Here is a tiny trained network, its code and every weight. The questions are about switching its units off for an input and a target symbol, where a switched-off unit gives its printed mean instead of its output.

import numpy as np


def w(rows, s, z=0):
    codes = np.array(rows[::2]) - 128.0
    scale = np.full(codes.shape[1], s)
    scale[-1] = z or s
    return codes * scale


def f(y):
    return np.maximum(y, 0)


def softmax(a):
    e = np.exp(a - a.max(-1, keepdims=True))
    return e / e.sum(-1, keepdims=True)


def log_softmax(a):
    a = a - a.max(-1, keepdims=True)
    return a - np.log(np.exp(a).sum(-1, keepdims=True))


def net(x, mask):
    ids = ['ΘΛΠΨβγδεζημξσ'.index(c) for c in x.split()]
    T = len(ids)
    res = E[ids] + P[:T]
    u = 0
    for l in range(2):
        r = res
        for j in range(2):
            rows = slice(2 * j, 2 * j + 2)
            q, k, v = (r @ M[l][rows].T for M in (Q, K, V))
            z = softmax(np.where(np.tri(T) > 0, q @ k.T / 2**0.5, -1e9)) @ v
            o = O[l][rows]
            res = res + np.where(mask[u + j], z, o[:, -1]) @ o[:, :-1]
        u += 2
        y = f(res @ A[l][:, :-1].T + A[l][:, -1])
        res = res + np.where(mask[u : u + 4], y, B[l][:, -1]) @ B[l][:, :-1]
        u += 4
    return log_softmax(res[-1] @ U[:, :-1].T + U[:, -1])


Q, K, V, O, A, B = {}, {}, {}, {}, {}, {}
E = w([
[83,162,181,135,156,157,81,182,103,99],'Θ',
[115,193,167,160,138,158,110,137,98,75],'Λ',
[110,135,120,148,152,98,145,109,253,155],'Π',
[105,128,157,51,98,62,181,106,141,173],'Ψ',
[119,116,177,141,142,187,68,182,162,135],'β',
[123,158,40,61,101,147,138,169,142,164],'γ',
[178,156,182,119,75,75,57,126,85,235],'δ',
[77,143,189,207,110,59,135,173,161,172],'ε',
[116,88,147,140,130,162,177,143,74,197],'ζ',
[110,183,206,163,176,205,101,166,142,142],'η',
[107,153,66,249,129,152,182,116,106,99],'μ',
[118,167,231,181,121,250,99,124,156,107],'ξ',
[113,134,175,150,110,166,65,155,130,87],'σ',
],0.022)
P = w([
[210,64,158,96,153,79,193,179,189,2],'0',
[125,124,135,95,146,143,119,129,155,165],'1',
[122,130,118,89,148,137,106,129,150,148],'2',
[121,117,116,96,133,142,122,143,154,154],'3',
[119,116,113,96,143,148,113,134,148,155],'4',
[116,123,118,102,138,147,95,130,154,164],'5',
[111,122,119,109,141,164,106,146,150,173],'6',
[121,129,109,102,138,155,111,128,157,175],'7',
[114,122,105,102,138,155,104,139,155,175],'8',
[116,125,101,113,148,148,97,132,148,173],'9',
],0.0087)
Q[0] = w([
[90,118,109,124,89,159,135,148,43,178],'0.h1',
[146,191,195,89,164,223,48,140,145,12],'0.h1',
[139,88,159,79,93,81,112,112,146,178],'0.h2',
[194,101,39,153,50,37,163,74,116,186],'0.h2',
],0.011)
K[0] = w([
[88,108,113,91,88,136,122,180,5,135],'0.h1',
[247,54,179,103,178,111,155,181,157,1],'0.h1',
[77,52,170,95,130,108,80,110,133,178],'0.h2',
[34,178,84,128,72,184,76,66,116,206],'0.h2',
],0.0098)
V[0] = w([
[54,2,92,127,58,96,56,148,92,106],'0.h1',
[91,164,195,81,27,191,114,127,82,71],'0.h1',
[142,159,149,186,160,77,162,94,51,114],'0.h2',
[219,202,80,165,52,145,144,91,132,130],'0.h2',
],0.0093)
O[0] = w([
[153,216,106,177,40,92,140,119,116,186,2],'0.h1',
[161,188,187,97,86,161,143,123,124,52,29],'0.h1',
[77,68,157,157,91,101,90,164,7,124,3],'0.h2',
[31,121,137,52,47,192,152,140,165,128,32],'0.h2',
],0.012,0.0024)
A[0] = w([
[115,154,40,119,163,181,123,140,95,94,170],'0.n1',
[91,94,151,105,131,124,184,100,199,181,205],'0.n2',
[53,160,206,183,112,161,159,104,202,100,250],'0.n3',
[136,41,144,115,171,168,123,86,1,162,49],'0.n4',
],0.0067,0.0014)
B[0] = w([
[49,87,196,162,153,121,110,116,254,147,185],'0.n1',
[120,158,105,215,151,91,162,113,21,78,242],'0.n2',
[134,43,30,56,107,40,67,212,127,156,254],'0.n3',
[99,155,25,152,101,125,184,199,186,106,218],'0.n4',
],0.008,0.0069)
Q[1] = w([
[116,122,124,145,116,162,147,115,89,130],'1.h1',
[141,144,174,143,176,143,74,147,93,36],'1.h1',
[130,147,114,164,121,255,97,217,122,82],'1.h2',
[74,145,81,100,53,159,241,73,117,203],'1.h2',
],0.0092)
K[1] = w([
[99,114,112,120,142,160,99,113,76,141],'1.h1',
[153,108,168,107,157,131,106,189,147,3],'1.h1',
[187,54,120,135,110,172,188,254,159,12],'1.h2',
[97,184,89,166,91,243,150,31,105,191],'1.h2',
],0.009)
V[1] = w([
[139,129,66,160,28,66,129,75,123,94],'1.h1',
[121,210,122,155,135,86,186,124,54,43],'1.h1',
[189,102,143,153,54,91,193,18,145,73],'1.h2',
[207,92,2,120,64,187,162,158,124,128],'1.h2',
],0.0072)
O[1] = w([
[129,145,91,68,134,179,76,181,135,166,71],'1.h1',
[26,205,158,120,156,232,184,140,161,150,91],'1.h1',
[81,135,97,131,255,72,64,139,81,95,3],'1.h2',
[169,91,77,140,95,214,95,88,91,96,211],'1.h2',
],0.0098,0.0064)
A[1] = w([
[90,80,34,157,172,87,167,87,153,143,70],'1.n1',
[138,106,153,137,221,127,43,109,2,134,99],'1.n2',
[112,142,100,156,82,83,222,126,125,190,104],'1.n3',
[56,63,67,152,47,123,169,160,82,160,2],'1.n4',
],0.0066,0.0059)
B[1] = w([
[122,93,213,103,68,213,39,176,138,222,243],'1.n1',
[155,118,83,35,87,99,211,117,83,169,174],'1.n2',
[182,97,97,71,183,121,118,184,88,2,233],'1.n3',
[96,184,162,141,133,63,66,20,105,116,255],'1.n4',
],0.0098,0.0083)
U = w([
[152,180,216,165,108,146,129,122,133,128,150],'Θ',
[91,98,158,113,80,167,163,210,101,86,99],'Λ',
[152,80,176,135,150,158,87,136,129,149,75],'Π',
[130,98,120,55,169,91,154,92,106,117,203],'Ψ',
[219,156,136,174,165,93,75,59,167,121,79],'β',
[124,125,37,112,75,113,173,128,240,143,203],'γ',
[205,168,244,124,1,127,146,156,102,184,106],'δ',
[125,137,64,230,82,49,134,244,146,112,127],'ε',
[187,98,123,198,110,192,180,139,12,116,255],'ζ',
[146,95,170,169,96,112,179,114,158,109,160],'η',
[103,125,131,149,119,106,89,89,139,102,183],'μ',
[182,85,165,89,136,142,93,132,118,61,15],'ξ',
[173,197,126,90,150,162,24,192,109,69,34],'σ',
],0.0057,0.0049)

Each question gives the input, a string of symbols that net reads in full, and the target symbol t.
The units are the heads (2 rows each of Q, K, V and O) and the neurons (one row each of A and B). Each row of codes is followed by its name. A weight is (code - 128) times the scale printed after its matrix; where a second scale follows, it is the last column's (O, A, B and U).
mask holds one flag per unit, layer by layer, with each layer's heads first. A switched-off unit (its flag False) gives its mean, the last column of its rows in O or B, instead of its output. The means were averaged over made-up inputs and are rounded, as every weight is.
A unit's drop is (log p(t) with every unit on - log p(t) with that unit switched off) / (log p(t) with every unit on - log p(t) with every unit switched off).
The circuit of an input: a set's keep is (log p(t) with only the set's units on - log p(t) with every unit switched off) / (log p(t) with every unit on - log p(t) with every unit switched off). Starting from all 12 units, units are removed one at a time, each time the one whose removal leaves the highest keep (on an exact tie, the one counted first), for as long as the keep stays at least 0.8.
units of the circuit, in order: the units of the circuit, biggest drop first
unit that matters most: the unit with the biggest drop
top k neurons: the k neurons with the biggest drops, biggest first
k most important neurons of layer l: the k neurons of layer l with the biggest drops, biggest first
drop of u: that unit's drop, to one decimal
input η σ σ ζ ε η, target η: units of the circuit, in order : 1.h1; 0.h1; 1.h2
input Θ γ ξ σ, target Θ: units of the circuit, in order : 0.h2; 1.h1; 0.h1; 0.n3
input δ μ γ Λ η ε η, target δ: unit that matters most : 1.h2
input Π β Θ, target Π: units of the circuit, in order : 0.h1; 1.n1
input δ γ ζ ζ ξ, target δ: units of the circuit, in order : 1.h2; 0.n3; 0.h2
input ε σ σ Θ, target ε: units of the circuit, in order : 0.h2; 1.h2; 0.n4
input Θ ξ Θ Π γ Ψ ζ γ β, target Θ: units of the circuit, in order : 0.h2; 1.h1; 0.h1; 0.n3
input γ γ ζ σ ζ μ, target μ: top 2 neurons : 1.n4; 0.n3
input γ σ β ε γ ξ, target γ: units of the circuit, in order : 0.h2; 0.n3
input ξ γ μ γ γ μ Λ σ σ η, target ξ: top 2 neurons : 0.n3; 0.n2
input σ Θ Π σ σ ξ Λ, target σ: units of the circuit, in order : 0.h1; 1.h2
input Π γ γ δ σ γ Λ, target Π: units of the circuit, in order : 0.h1; 1.n1
input Ψ γ Θ ζ Λ μ σ μ ξ, target Ψ: units of the circuit, in order : 1.h2; 0.h2; 1.n2; 0.n3
input ζ β σ Λ γ η Ψ γ η, target ζ: unit that matters most : 0.h2
input Θ ξ σ Θ, target Θ: units of the circuit, in order : 1.h1; 0.h2; 0.h1; 0.n3
input μ Θ μ ε ζ γ Π σ ξ Λ, target μ: top 2 neurons : 1.n4; 0.n4
input Ψ γ μ β, target Ψ: top 2 neurons : 1.n2; 0.n4
input ζ σ γ σ, target ζ: 2 most important neurons of layer 0 : 0.n4; 0.n1
input ε ξ η, target ε: drop of 0.h1 : 0.1
input σ η σ ξ, target σ: unit that matters most : 0.h1
input γ Π ζ Ψ σ σ ε ζ σ, target γ: drop of 0.h2 : 0.8
